Below are the code and all the weights of a small trained network. Each question names an input and a class and asks about switching units off, where a switched-off unit gives its printed mean instead of its output.

import numpy as np


def w(rows, s, z=0):
    codes = np.array(rows[::2]) - 128.0
    scale = np.full(codes.shape[1], s)
    scale[-1] = z or s
    return codes * scale


def f(y):
    return y / 2 * (1 + np.tanh(0.7978845608 * (y + 0.044715 * y**3)))


def log_softmax(a):
    a = a - a.max(-1, keepdims=True)
    return a - np.log(np.exp(a).sum(-1, keepdims=True))


def net(x, mask):
    res = np.array(x, float).reshape(1, 6) / 4 @ E
    y = f(res @ A[0][:, :-1].T + A[0][:, -1])
    res = res + np.where(mask, y, B[0][:, -1]) @ B[0][:, :-1]
    return log_softmax(res[-1] @ U[:, :-1].T + U[:, -1])


A, B = {}, {}
E = w([
[134,174,111,105,138,118,108],'x0',
[104,142,180,166,216,158,56],'x1',
[113,147,135,124,133,129,151],'x2',
[125,95,50,142,189,203,162],'x3',
[2,78,84,130,164,29,139],'x4',
[139,141,122,123,134,122,120],'x5',
],0.0099)
A[0] = w([
[130,129,127,121,79,129,133,147],'neuron 1',
[103,129,110,127,63,77,121,29],'neuron 2',
[134,124,93,130,164,191,137,62],'neuron 3',
[132,129,108,78,136,148,152,139],'neuron 4',
[170,142,94,113,2,104,180,102],'neuron 5',
[172,121,127,118,146,141,148,97],'neuron 6',
[133,149,219,113,126,145,90,135],'neuron 7',
[71,103,129,139,166,41,113,28],'neuron 8',
[157,133,146,153,133,158,137,125],'neuron 9',
[157,135,101,126,38,112,164,217],'neuron 10',
[129,130,116,88,147,126,155,122],'neuron 11',
[126,102,119,121,109,117,111,91],'neuron 12',
[136,167,146,128,71,141,114,96],'neuron 13',
[154,137,180,110,136,144,135,152],'neuron 14',
[115,125,114,132,134,120,154,125],'neuron 15',
[94,96,14,112,128,125,165,111],'neuron 16',
[122,129,104,156,148,139,96,117],'neuron 17',
[136,110,174,128,128,141,123,117],'neuron 18',
[171,152,115,122,83,212,151,2],'neuron 19',
[92,106,38,113,126,134,152,114],'neuron 20',
[125,81,105,159,145,126,108,124],'neuron 21',
[45,107,121,136,162,51,95,142],'neuron 22',
[133,149,167,126,125,167,105,123],'neuron 23',
[145,145,150,151,121,155,137,135],'neuron 24',
[124,154,134,127,97,134,104,116],'neuron 25',
[105,143,87,161,112,129,102,132],'neuron 26',
[139,118,84,127,180,195,146,67],'neuron 27',
[137,124,52,151,204,215,146,137],'neuron 28',
[132,123,118,131,168,140,126,117],'neuron 29',
[126,117,127,123,100,113,106,90],'neuron 30',
[91,126,117,147,185,145,90,228],'neuron 31',
[94,124,66,155,156,130,136,118],'neuron 32',
[117,160,124,123,124,118,134,104],'neuron 33',
[88,152,129,97,121,130,124,109],'neuron 34',
],0.013,0.0085)
B[0] = w([
[131,137,123,101,139,137,116,154],'neuron 1',
[133,118,119,142,193,120,163,155],'neuron 2',
[119,143,139,89,78,133,101,154],'neuron 3',
[128,114,135,151,108,115,125,145],'neuron 4',
[138,139,159,51,46,151,85,214],'neuron 5',
[105,127,132,112,116,128,126,139],'neuron 6',
[136,122,99,226,113,132,143,184],'neuron 7',
[124,124,170,59,8,155,100,206],'neuron 8',
[124,147,125,139,98,113,117,152],'neuron 9',
[102,130,125,51,183,123,138,219],'neuron 10',
[129,117,128,146,124,123,134,135],'neuron 11',
[121,150,136,130,144,142,130,127],'neuron 12',
[119,103,136,161,100,138,129,155],'neuron 13',
[140,113,105,162,90,117,130,162],'neuron 14',
[148,140,117,137,152,113,109,141],'neuron 15',
[135,129,106,243,175,111,142,200],'neuron 16',
[106,131,144,118,119,123,170,142],'neuron 17',
[136,159,93,134,118,113,126,138],'neuron 18',
[113,125,134,47,219,91,153,168],'neuron 19',
[144,134,109,213,170,127,142,182],'neuron 20',
[136,178,119,118,153,125,128,152],'neuron 21',
[140,129,120,10,155,155,132,254],'neuron 22',
[119,119,129,190,109,121,128,157],'neuron 23',
[135,137,118,142,106,120,104,151],'neuron 24',
[125,113,125,139,119,144,142,138],'neuron 25',
[107,116,144,150,144,128,144,138],'neuron 26',
[127,131,147,65,76,145,112,166],'neuron 27',
[117,116,150,13,138,131,122,211],'neuron 28',
[143,113,123,105,129,122,132,141],'neuron 29',
[120,139,120,114,129,135,150,129],'neuron 30',
[144,119,124,142,66,113,135,218],'neuron 31',
[124,144,130,187,186,108,135,172],'neuron 32',
[132,96,136,126,135,124,126,127],'neuron 33',
[137,108,137,129,129,144,130,135],'neuron 34',
],0.017,0.014)
U = w([
[127,117,153,110,66,149,103,247],'0',
[95,105,141,78,172,123,157,72],'1',
[140,111,94,247,155,106,157,98],'2',
],0.011,0.0012)

Each question gives the input, the list of numbers given to net, and the class t.
The units are the neurons (one row each of A and B). Each row of codes is followed by its name. A weight is (code - 128) times the scale printed after its matrix; where a second scale follows, it is the last column's (A, B and U).
mask holds one flag per neuron, in row order. A switched-off neuron (its flag False) gives its mean, the last column of its row in B, instead of its output. The means were averaged over made-up inputs and are rounded, as every weight is.
A unit's drop is (log p(t) with every unit on - log p(t) with that unit switched off) / (log p(t) with every unit on - log p(t) with every unit switched off).
unit that matters most: the unit with the biggest drop
top k neurons: the k neurons with the biggest drops, biggest first
drop when u is switched off: that unit's drop, to one decimal
input [5,6,2,5,0,4], class 0: unit that matters most	neuron 31
input [-2,-5,-5,4,1,-7], class 2: top 3 neurons	(neuron 16; neuron 22; neuron 20)
input [6,0,3,7,-8,2], class 1: top 3 neurons	(neuron 19; neuron 28; neuron 8)
input [-1,-5,-1,5,-8,-1], class 1: top 3 neurons	(neuron 19; neuron 10; neuron 8)
input [-2,-1,-7,2,-4,5], class 1: top 4 neurons	(neuron 8; neuron 19; neuron 31; neuron 5)
input [-1,8,-2,7,0,-7], class 0: top 3 neurons	(neuron 31; neuron 10; neuron 27)
input [7,8,6,-3,8,8], class 0: top 2 neurons	(neuron 8; neuron 31)
input [-5,-3,-6,-7,5,5], class 1: top 2 neurons	(neuron 2; neuron 22)
input [-8,8,7,-5,0,8], class 2: top 2 neurons	(neuron 7; neuron 5)
input [-4,-1,2,7,-8,5], class 1: top 3 neurons	(neuron 19; neuron 28; neuron 8)
input [3,-7,2,5,-3,-2], class 1: top 2 neurons	(neuron 19; neuron 10)
input [-8,-8,-5,-3,5,0], class 1: top 2 neurons	(neuron 10; neuron 2)
input [7,-7,-5,7,4,-5], class 2: drop when neuron 16 is switched off	0.3
input [4,-2,3,4,-4,4], class 1: drop when neuron 8 is switched off	0.4
input [2,8,1,-8,0,-7], class 2: unit that matters most	neuron 7
input [-7,-6,5,4,1,-4], class 2: drop when neuron 22 is switched off	0.3
